Z_953: [-28  25   6  38  87  24 -16   8  22 -11 -16 -28  -3  13  46  25  -7  34
   4  45 -66 -16 -14  27  33 -26  53  -3  31 -25  30  43  54   0 -21  87
 -60  50 -53 -26   5  -5 -33  26  18  29 -50  58 -48 -28  90]
Z_456: [ 38 -12 -22  18  69  -5  60  -1  -4  32  46 -14  13 -18  33  23  18  35
 -24 -77 -76  -8 -53 -25  15  65 -22 -38 -46  44 -45   6   7  18  51  28
 -40   9 -11 -27  30   9  12 -59  32 -10 -23  27  -2   2   3]
Z_670: [-73  20  30 -21 -38 -45 -72 -21  -3 -59  24  47 -46  49  -5  14 -44   2
 -19  27 -27  -3  -9  31  41  45 -35   9   3  17  62 -52 -15  -4 -51   3
 -36 -35  -8  25   1  21 -16   4 -39  -9 -14 -33 -92   1  10]
Z_35: [ 81  11 -30   9   8   1  -6 -32  14 -14 -15  27 -25  43 -18 -88  20  32
  40 -63   2  17 -25 -39 -14  15  15  20 113 -16  53  22  19   4  22   3
 -32 -34  25 -25   4   0   0   4 -40  30 -38  -1 -23   2  12]
Z_471: [ -5 -27 -24 -39 -17  23  65 -20 -37 -35 -17   7 -35  36 -17 -16 -42 -17
  28 -44 -67  52  28 -64  -3 -32  12  47  16 -16   1 -24  21  -4  22  21
 -73  39  -6  22 -19  41  35  -8 -12 -26 -31 -19  24  -4  10]
Z_921: [-12 -18  24 -48  27 -54  22 -37 -18 -16  29  -2 -23  25 -48  39  11  11
 -34 -14  36  11   3 -14  24   2   6  44   0   2  23   2  36 -16  -6  43
 -50  31  10  26   5  54  12  -6 -32 -15  24 -34  14  32  13]
Z_443: [   2  -30   24  -74   34  -25   48  -19  -28    3   23  -13    9  -30
    2  -27   23   10   59  -45  -74  -23   42  -54    5   31   26   43
   38   19   22  -34   28   -3   70    9 -109   74   52    6   -8   20
  -20  -24   24  -67  -14  -41    2  -21   34]
Z_874: [-40  -6  21 -28 -12 -23  -6  18 -17  17   2 -48 -37  17  19  -2  27  32
 -15  22   5   6   4  -8  20   6 -38  39 -34  19  -5 -41  13  -9  -4  22
 -64  55  82   9 -59 -29  32 -36  17  -1  30  39  -8  12   0]
Z_253: [ 14  23  27 -69  29 -33  23 -12 -24   3  27  14   1  -2 -17 -35 -20  -6
  42 -37 -10   4   8 -23  14  21  36  54  73  16  41 -32  17 -16  59   5
 -71  81  66   7  -6  30  16 -29   9 -30 -27 -40  -2 -17  15]
Z_819: [ 23   3  -3  11   8   0  28  -4 -10  21  17 -28 -26 -10  14 -22   8  -3
 -19 -24 -54 -29  19 -53  34 -12  13  57  19  -6  33 -24  36 -28  85  31
 -65  64  25 -23 -51 -47   8 -57  -4 -12 -46   7  -8  23   5]
q: [ 14  23  27 -69  29 -33  23 -12 -24   3  27  14   1  -2 -17 -35 -20  -6
  42 -37 -10   4   8 -23  14  21  36  54  73  16  41 -32  17 -16  59   5
 -71  81  66   7  -6  30  16 -29   9 -30 -27 -40  -2 -17  15] | Z_253
tail: [  4 -39] | [ -9 -14 -33 -92   1  10]

Z_262: [  8  52  19 -13  18  27]
Z_931: [ 90  12 106  31 -62 -63]
Z_195: [ 67 -52  19  67  67 -75]
Z_244: [ 60  65  93  -1 -52 -47]
Z_249: [ 26  42 -53  -3   5   5]
dup Z_195:  | [67]
both Z_195 Z_244:  | [-52]
both Z_262 Z_195:  | [19]

Z_372: [   1  109 -105   17]
Z_879: [102  22 110 109]
Z_79: [ -85  101 -107   78]
Z_310: [ 102   23  -58 -107]
Z_24: [-110 -106   94  102]
Z_338: [-105  107 -101  103]
tail: [102  23] | [ -58 -107]
both Z_310 Z_79:  | [-107]
at: [ 22 110] | Z_879, 2

